Here is a tiny trained network, its code and every weight. The questions are about switching its units off for an input and a class, where a switched-off unit gives its printed mean instead of its output.

import numpy as np


def w(rows, s, z=0):
    codes = np.array(rows[::2]) - 128.0
    scale = np.full(codes.shape[1], s)
    scale[-1] = z or s
    return codes * scale


def norm(h):
    return h / np.sqrt((h * h).mean(-1, keepdims=True) + 1e-5)


def f(y):
    return np.maximum(y, 0)


def log_softmax(a):
    a = a - a.max(-1, keepdims=True)
    return a - np.log(np.exp(a).sum(-1, keepdims=True))


def net(x, mask):
    res = np.array(x, float).reshape(1, 8) / 4 @ E
    u = 0
    for l in range(3):
        y = f(norm(res) @ A[l][:, :-1].T + A[l][:, -1])
        res = res + np.where(mask[u : u + 7], y, B[l][:, -1]) @ B[l][:, :-1]
        u += 7
    return log_softmax(norm(res)[-1] @ U[:, :-1].T + U[:, -1])


A, B = {}, {}
E = w([
[141,119,154],'x0',
[120,130,112],'x1',
[139,121,150],'x2',
[132,125,137],'x3',
[239,181,125],'x4',
[74,254,173],'x5',
[119,134,113],'x6',
[131,127,127],'x7',
],0.0055)
A[0] = w([
[57,201,160,212],'L0N0',
[150,180,171,161],'L0N1',
[84,128,125,112],'L0N2',
[60,124,152,146],'L0N3',
[150,157,137,92],'L0N4',
[168,141,122,84],'L0N5',
[125,1,191,254],'L0N6',
],0.0092,0.0031)
B[0] = w([
[177,73,74,232],'L0N0',
[114,74,89,189],'L0N1',
[255,84,200,154],'L0N2',
[235,131,151,180],'L0N3',
[153,90,153,149],'L0N4',
[156,95,170,151],'L0N5',
[104,149,21,255],'L0N6',
],0.0052,0.006)
A[1] = w([
[6,91,151,65],'L1N0',
[67,252,180,84],'L1N1',
[178,182,38,6],'L1N2',
[33,34,59,191],'L1N3',
[71,254,189,161],'L1N4',
[149,136,14,220],'L1N5',
[19,40,131,173],'L1N6',
],0.0086,0.0019)
B[1] = w([
[246,169,172,141],'L1N0',
[142,80,30,141],'L1N1',
[113,157,74,198],'L1N2',
[134,169,181,216],'L1N3',
[96,3,53,145],'L1N4',
[59,181,190,254],'L1N5',
[182,159,155,171],'L1N6',
],0.0068,0.0083)
A[2] = w([
[58,1,50,219],'L2N0',
[83,103,222,50],'L2N1',
[72,79,121,250],'L2N2',
[179,82,168,180],'L2N3',
[16,194,97,160],'L2N4',
[208,96,102,245],'L2N5',
[81,29,131,100],'L2N6',
],0.0087,0.0014)
B[2] = w([
[104,39,106,179],'L2N0',
[171,115,140,157],'L2N1',
[253,28,143,149],'L2N2',
[71,162,102,167],'L2N3',
[66,71,170,254],'L2N4',
[43,126,191,204],'L2N5',
[154,140,50,143],'L2N6',
],0.0061,0.0057)
U = w([
[137,20,32,149],'0',
[116,147,131,190],'1',
[120,142,125,169],'2',
[122,139,126,143],'3',
[245,174,129,133],'4',
[103,142,124,47],'5',
[108,132,135,4],'6',
],0.012,0.0043)

Each question gives the input, the list of numbers given to net, and the class t.
The units are the neurons (one row each of A and B). Each row of codes is followed by its name. A weight is (code - 128) times the scale printed after its matrix; where a second scale follows, it is the last column's (A, B and U).
mask holds one flag per neuron, layer by layer. A switched-off neuron (its flag False) gives its mean, the last column of its row in B, instead of its output. The means were averaged over made-up inputs and are rounded, as every weight is.
A unit's drop is (log p(t) with every unit on - log p(t) with that unit switched off) / (log p(t) with every unit on - log p(t) with every unit switched off).
The circuit of an input: a set's keep is (log p(t) with only the set's units on - log p(t) with every unit switched off) / (log p(t) with every unit on - log p(t) with every unit switched off). Starting from the 12 units with the biggest drops (on a tie, the unit counted first), units are removed one at a time, each time the one whose removal leaves the highest keep (on an exact tie, the one counted first), for as long as the keep stays at least 0.8.
circuit, biggest first: the units of the circuit, biggest drop first
unit that matters most: the unit with the biggest drop
k most important neurons: the k neurons with the biggest drops, biggest first
k most important neurons of layer l: the k neurons of layer l with the biggest drops, biggest first
drop of u: that unit's drop, to one decimal
input [4,3,-6,4,0,7,-2,4], class 0: circuit, biggest first -> [L1N4]
input [-8,3,1,2,-5,-5,5,4], class 6: circuit, biggest first -> [L1N3 L0N0 L1N6]
input [2,7,2,-4,-8,7,7,7], class 4: 2 most important neurons -> [L1N0 L0N0]
input [3,-3,8,-3,4,-5,2,-4], class 5: 3 most important neurons -> [L2N5 L1N4 L0N0]
input [-8,-5,8,-1,-8,-4,7,-7], class 4: 2 most important neurons of layer 2 -> [L2N4 L2N5]
input [6,7,-4,1,-2,-4,0,1], class 1: 3 most important neurons -> [L1N3 L0N0 L0N6]
input [-2,8,-2,-8,6,-6,3,-5], class 1: 2 most important neurons -> [L0N0 L1N5]
input [3,8,4,-8,6,-5,6,7], class 1: 3 most important neurons -> [L0N0 L2N5 L1N4]
input [2,3,4,8,-7,-1,-3,4], class 4: 3 most important neurons of layer 1 -> [L1N6 L1N0 L1N2]
input [-1,0,-1,2,0,7,-6,-6], class 0: 2 most important neurons -> [L0N6 L1N4]
input [0,6,-7,8,-4,-6,-1,2], class 5: 4 most important neurons -> [L1N3 L0N0 L1N6 L0N6]
input [-2,5,4,6,1,7,-1,-3], class 0: 2 most important neurons -> [L0N6 L1N4]
input [-2,4,4,8,3,-5,-8,5], class 2: 3 most important neurons of layer 1 -> [L1N4 L1N5 L1N1]
input [-3,6,4,-6,6,-3,-8,-7], class 2: unit that matters most -> L2N5
input [4,5,3,-3,-7,8,0,-6], class 0: 2 most important neurons -> [L1N4 L0N3]
input [-5,7,5,-4,0,-5,-2,1], class 1: 3 most important neurons of layer 1 -> [L1N3 L1N5 L1N4]
input [2,1,-2,4,-2,7,-4,-1], class 0: 2 most important neurons of layer 1 -> [L1N3 L1N4]
input [0,2,-2,5,1,7,-3,-3], class 0: 2 most important neurons -> [L0N6 L1N4]
input [0,-7,-3,-2,-2,-5,0,6], class 1: drop of L0N0 -> 0.4
input [7,7,3,1,-8,6,1,-4], class 4: unit that matters most -> L0N0
input [-5,0,4,6,-7,-4,1,-6], class 4: drop of L1N2 -> 0.2
input [0,-5,-5,0,-1,-4,7,5], class 2: drop of L1N3 -> 0.2
